Here is a tiny trained network, its code and every weight. The questions are about switching its units off for an input and a class, where a switched-off unit gives its printed mean instead of its output.

import numpy as np


def w(rows, s, z=0):
    codes = np.array(rows[::2]) - 128.0
    scale = np.full(codes.shape[1], s)
    scale[-1] = z or s
    return codes * scale


def norm(h):
    return h / np.sqrt((h * h).mean(-1, keepdims=True) + 1e-5)


def f(y):
    return np.maximum(y, 0)


def log_softmax(a):
    a = a - a.max(-1, keepdims=True)
    return a - np.log(np.exp(a).sum(-1, keepdims=True))


def net(x, mask):
    res = np.array(x, float).reshape(1, 4) / 4 @ E
    u = 0
    for l in range(2):
        y = f(norm(res) @ A[l][:, :-1].T + A[l][:, -1])
        res = res + np.where(mask[u : u + 8], y, B[l][:, -1]) @ B[l][:, :-1]
        u += 8
    return log_softmax(norm(res)[-1] @ U[:, :-1].T + U[:, -1])


A, B = {}, {}
E = w([
[146,142,83,156,162,206,78,8,9,199],'x0',
[136,16,64,73,149,149,139,98,128,32],'x1',
[112,120,123,76,171,162,28,150,169,147],'x2',
[3,87,165,89,108,124,192,151,51,204],'x3',
],0.0053)
A[0] = w([
[150,181,220,51,192,164,26,154,163,167,46],'L0N0',
[140,199,201,178,109,125,60,139,165,233,9],'L0N1',
[199,193,129,154,87,47,247,93,95,171,57],'L0N2',
[79,102,195,167,153,161,161,158,136,196,51],'L0N3',
[110,156,93,55,157,128,101,165,152,204,84],'L0N4',
[83,253,174,152,137,67,144,112,170,166,1],'L0N5',
[183,220,72,148,255,113,127,120,212,147,55],'L0N6',
[65,165,78,75,227,147,48,189,128,120,31],'L0N7',
],0.0064,0.0039)
B[0] = w([
[123,154,50,177,26,60,232,65,161,167,249],'L0N0',
[82,182,53,80,121,193,58,216,101,55,252],'L0N1',
[120,138,19,130,3,117,157,77,171,153,241],'L0N2',
[73,43,185,208,186,168,121,137,118,122,188],'L0N3',
[120,133,123,137,112,55,204,84,163,174,198],'L0N4',
[89,178,72,87,136,179,47,206,125,129,222],'L0N5',
[126,99,204,167,118,218,159,159,86,169,234],'L0N6',
[116,124,73,159,89,105,228,63,132,118,206],'L0N7',
],0.0078,0.004)
A[1] = w([
[170,58,53,61,170,151,208,121,98,34,3],'L1N0',
[120,174,185,96,111,70,118,222,167,97,134],'L1N1',
[133,245,107,146,139,147,110,39,42,167,92],'L1N2',
[142,136,113,118,61,68,168,175,180,152,57],'L1N3',
[153,107,75,115,71,131,102,78,137,130,185],'L1N4',
[2,67,174,157,142,140,181,150,39,178,91],'L1N5',
[216,171,109,156,195,124,72,86,193,135,22],'L1N6',
[198,181,162,220,64,159,119,153,127,65,126],'L1N7',
],0.0076,0.0025)
B[1] = w([
[38,253,66,111,74,178,49,181,84,219,236],'L1N0',
[233,140,149,95,220,163,52,41,6,135,210],'L1N1',
[170,107,177,3,201,71,76,101,94,79,254],'L1N2',
[176,116,163,63,178,39,72,11,60,144,240],'L1N3',
[122,131,202,173,116,14,171,130,185,115,249],'L1N4',
[197,118,145,197,142,168,144,188,230,78,244],'L1N5',
[130,109,156,153,98,120,199,235,185,149,152],'L1N6',
[42,13,161,187,172,192,218,183,178,136,226],'L1N7',
],0.007,0.0061)
U = w([
[70,217,26,90,93,222,9,218,57,163,151],'0',
[146,22,197,210,181,208,194,228,185,124,2],'1',
[238,74,218,26,216,88,1,31,16,77,157],'2',
[132,133,56,114,63,62,183,72,153,179,203],'3',
],0.0094,0.0026)

Each question gives the input, the list of numbers given to net, and the class t.
The units are the neurons (one row each of A and B). Each row of codes is followed by its name. A weight is (code - 128) times the scale printed after its matrix; where a second scale follows, it is the last column's (A, B and U).
mask holds one flag per neuron, layer by layer. A switched-off neuron (its flag False) gives its mean, the last column of its row in B, instead of its output. The means were averaged over made-up inputs and are rounded, as every weight is.
A unit's drop is (log p(t) with every unit on - log p(t) with that unit switched off) / (log p(t) with every unit on - log p(t) with every unit switched off).
The circuit of an input: a set's keep is (log p(t) with only the set's units on - log p(t) with every unit switched off) / (log p(t) with every unit on - log p(t) with every unit switched off). Starting from the 12 units with the biggest drops (on a tie, the unit counted first), units are removed one at a time, each time the one whose removal leaves the highest keep (on an exact tie, the one counted first), for as long as the keep stays at least 0.8.
circuit, biggest first: the units of the circuit, biggest drop first
unit that matters most: the unit with the biggest drop
k most important neurons: the k neurons with the biggest drops, biggest first
k most important neurons of layer l: the k neurons of layer l with the biggest drops, biggest first
input [-5,-1,-5,4], class 2: 4 most important neurons	L1N3, L0N0, L0N6, L0N7
input [4,-6,-2,-8], class 1: unit that matters most	L1N7
input [-3,-3,-4,4], class 1: 3 most important neurons of layer 1	L1N5, L1N0, L1N2
input [-8,8,0,0], class 0: 2 most important neurons of layer 0	L0N0, L0N4
input [3,3,8,8], class 1: 2 most important neurons	L1N5, L0N2
input [-4,-7,8,-2], class 3: 4 most important neurons	L0N0, L0N4, L0N7, L1N0
input [6,0,-6,4], class 2: 2 most important neurons	L1N2, L0N0
input [-7,-6,-5,2], class 2: 2 most important neurons	L1N3, L1N1
input [2,6,7,-1], class 3: 2 most important neurons of layer 0	L0N1, L0N7
input [6,0,7,-3], class 3: 2 most important neurons of layer 1	L1N1, L1N3
input [-8,-6,-3,4], class 2: 2 most important neurons	L1N1, L1N3
input [6,3,8,6], class 3: circuit, biggest first	L0N7, L0N4
input [-8,-5,-5,-2], class 2: 2 most important neurons	L1N1, L1N3
input [8,-2,2,6], class 2: unit that matters most	L1N2
input [1,-4,-2,-5], class 1: 2 most important neurons	L0N6, L1N7
input [0,-1,-8,8], class 1: 2 most important neurons	L1N5, L0N3
input [5,6,2,6], class 0: 2 most important neurons of layer 0	L0N6, L0N3
input [-4,-4,-1,2], class 0: 2 most important neurons	L0N5, L1N2
input [6,-3,5,-1], class 2: 2 most important neurons	L1N2, L0N2
input [3,-3,3,4], class 1: 3 most important neurons	L0N3, L1N5, L1N0
input [-6,8,1,8], class 0: 2 most important neurons	L1N0, L0N6
input [5,5,-1,6], class 1: 3 most important neurons of layer 1	L1N5, L1N3, L1N1
input [-2,-6,-6,5], class 0: circuit, biggest first	L0N5
input [-5,0,8,-6], class 3: 2 most important neurons of layer 0	L0N0, L0N7
input [4,-2,5,5], class 1: 3 most important neurons	L0N3, L1N5, L0N2
input [3,4,1,3], class 0: 2 most important neurons of layer 1	L1N0, L1N7
input [-8,-1,-8,-5], class 2: circuit, biggest first	L1N3
input [0,-5,-3,5], class 0: 2 most important neurons of layer 1	L1N7, L1N4
